Here is a tiny trained network, its code and every weight. The questions are about switching its units off for an input and a class, where a switched-off unit gives its printed mean instead of its output.

import numpy as np


def w(rows, s, z=0):
    codes = np.array(rows[::2]) - 128.0
    scale = np.full(codes.shape[1], s)
    scale[-1] = z or s
    return codes * scale


def f(y):
    return y / 2 * (1 + np.tanh(0.7978845608 * (y + 0.044715 * y**3)))


def log_softmax(a):
    a = a - a.max(-1, keepdims=True)
    return a - np.log(np.exp(a).sum(-1, keepdims=True))


def net(x, mask):
    res = np.array(x, float).reshape(1, 8) / 4 @ E
    y = f(res @ A[0][:, :-1].T + A[0][:, -1])
    res = res + np.where(mask, y, B[0][:, -1]) @ B[0][:, :-1]
    return log_softmax(res[-1] @ U[:, :-1].T + U[:, -1])


A, B = {}, {}
E = w([
[87,110,196,219,107,42,86,136,113,188,91],'x0',
[99,194,91,134,136,170,101,85,112,138,204],'x1',
[186,128,144,77,188,157,39,34,32,73,89],'x2',
[47,49,143,123,154,215,236,147,142,200,151],'x3',
[185,121,108,60,119,178,91,164,113,150,104],'x4',
[57,75,165,49,168,54,95,46,144,166,134],'x5',
[157,189,241,76,96,117,254,110,76,97,155],'x6',
[109,70,130,132,47,131,160,108,179,53,187],'x7',
],0.0089)
A[0] = w([
[143,126,61,54,110,175,194,162,194,65,145,115],'N1',
[165,179,110,182,102,121,28,123,115,78,99,196],'N2',
[80,176,138,167,73,116,225,116,164,88,194,80],'N3',
[145,89,163,91,199,148,160,30,92,67,120,171],'N4',
[130,48,112,145,101,67,79,132,171,101,65,81],'N5',
[144,153,185,85,152,122,177,111,71,160,49,253],'N6',
[10,69,128,88,143,135,134,69,143,176,149,38],'N7',
[162,158,56,213,142,216,92,180,150,152,119,104],'N8',
],0.012,0.0023)
B[0] = w([
[231,150,73,26,181,123,170,128,248,151,124,230],'N1',
[115,174,39,153,44,9,89,60,75,49,112,234],'N2',
[66,162,195,215,60,128,188,142,220,79,210,253],'N3',
[126,152,196,131,162,235,141,79,90,86,105,234],'N4',
[130,11,196,123,213,73,66,176,173,62,109,211],'N5',
[199,147,207,115,151,115,103,186,9,198,173,228],'N6',
[104,61,120,131,65,161,136,46,124,231,110,238],'N7',
[41,171,4,146,195,200,110,229,107,105,72,223],'N8',
],0.011,0.014)
U = w([
[109,13,157,152,161,61,100,127,163,64,102,38],'0',
[141,170,174,133,165,214,154,58,44,63,143,88],'1',
[43,16,117,127,89,153,156,27,142,248,132,254],'2',
[46,149,2,186,166,184,134,227,115,120,94,252],'3',
[131,159,148,159,112,76,174,245,57,239,166,80],'4',
[64,134,154,195,77,123,217,142,196,90,221,176],'5',
[179,118,63,75,133,131,186,123,205,118,143,21],'6',
[128,169,70,147,85,49,117,53,93,36,117,142],'7',
],0.0082,0.0021)

Each question gives the input, the list of numbers given to net, and the class t.
The units are the neurons (one row each of A and B). Each row of codes is followed by its name. A weight is (code - 128) times the scale printed after its matrix; where a second scale follows, it is the last column's (A, B and U).
mask holds one flag per neuron, in row order. A switched-off neuron (its flag False) gives its mean, the last column of its row in B, instead of its output. The means were averaged over made-up inputs and are rounded, as every weight is.
A unit's drop is (log p(t) with every unit on - log p(t) with that unit switched off) / (log p(t) with every unit on - log p(t) with every unit switched off).
top k neurons: the k neurons with the biggest drops, biggest first
drop when u is switched off: that unit's drop, to one decimal
input [-4,-5,-4,-2,-8,6,-2,-5], class 2: top 2 neurons => [N7; N2]
input [4,0,4,5,1,3,7,6], class 1: top 2 neurons => [N4; N6]
input [-8,2,6,-3,1,0,-4,2], class 7: top 2 neurons => [N2; N6]
input [-7,1,-6,-8,0,-2,3,3], class 6: top 2 neurons => [N1; N4]
input [-3,-3,5,-8,1,7,3,-1], class 1: top 2 neurons => [N4; N6]
input [4,-5,-5,1,-8,4,-2,1], class 2: top 4 neurons => [N7; N2; N8; N1]
input [-2,-8,-4,3,7,3,-4,8], class 6: top 2 neurons => [N1; N2]
input [-6,-7,-8,-2,-7,6,-4,-8], class 0: top 2 neurons => [N5; N4]
input [-6,-2,1,0,-1,-4,-1,2], class 6: top neuron => [N1]
input [0,-4,4,-5,-6,4,1,-3], class 1: top 2 neurons => [N4; N6]
input [8,-1,-6,-7,-7,-8,0,-3], class 7: drop when N2 is switched off => 4.1
input [-4,7,-7,-5,6,-1,1,8], class 6: drop when N1 is switched off => 5.7
input [-1,-8,0,-2,-5,4,0,-8], class 4: drop when N6 is switched off => 1.9
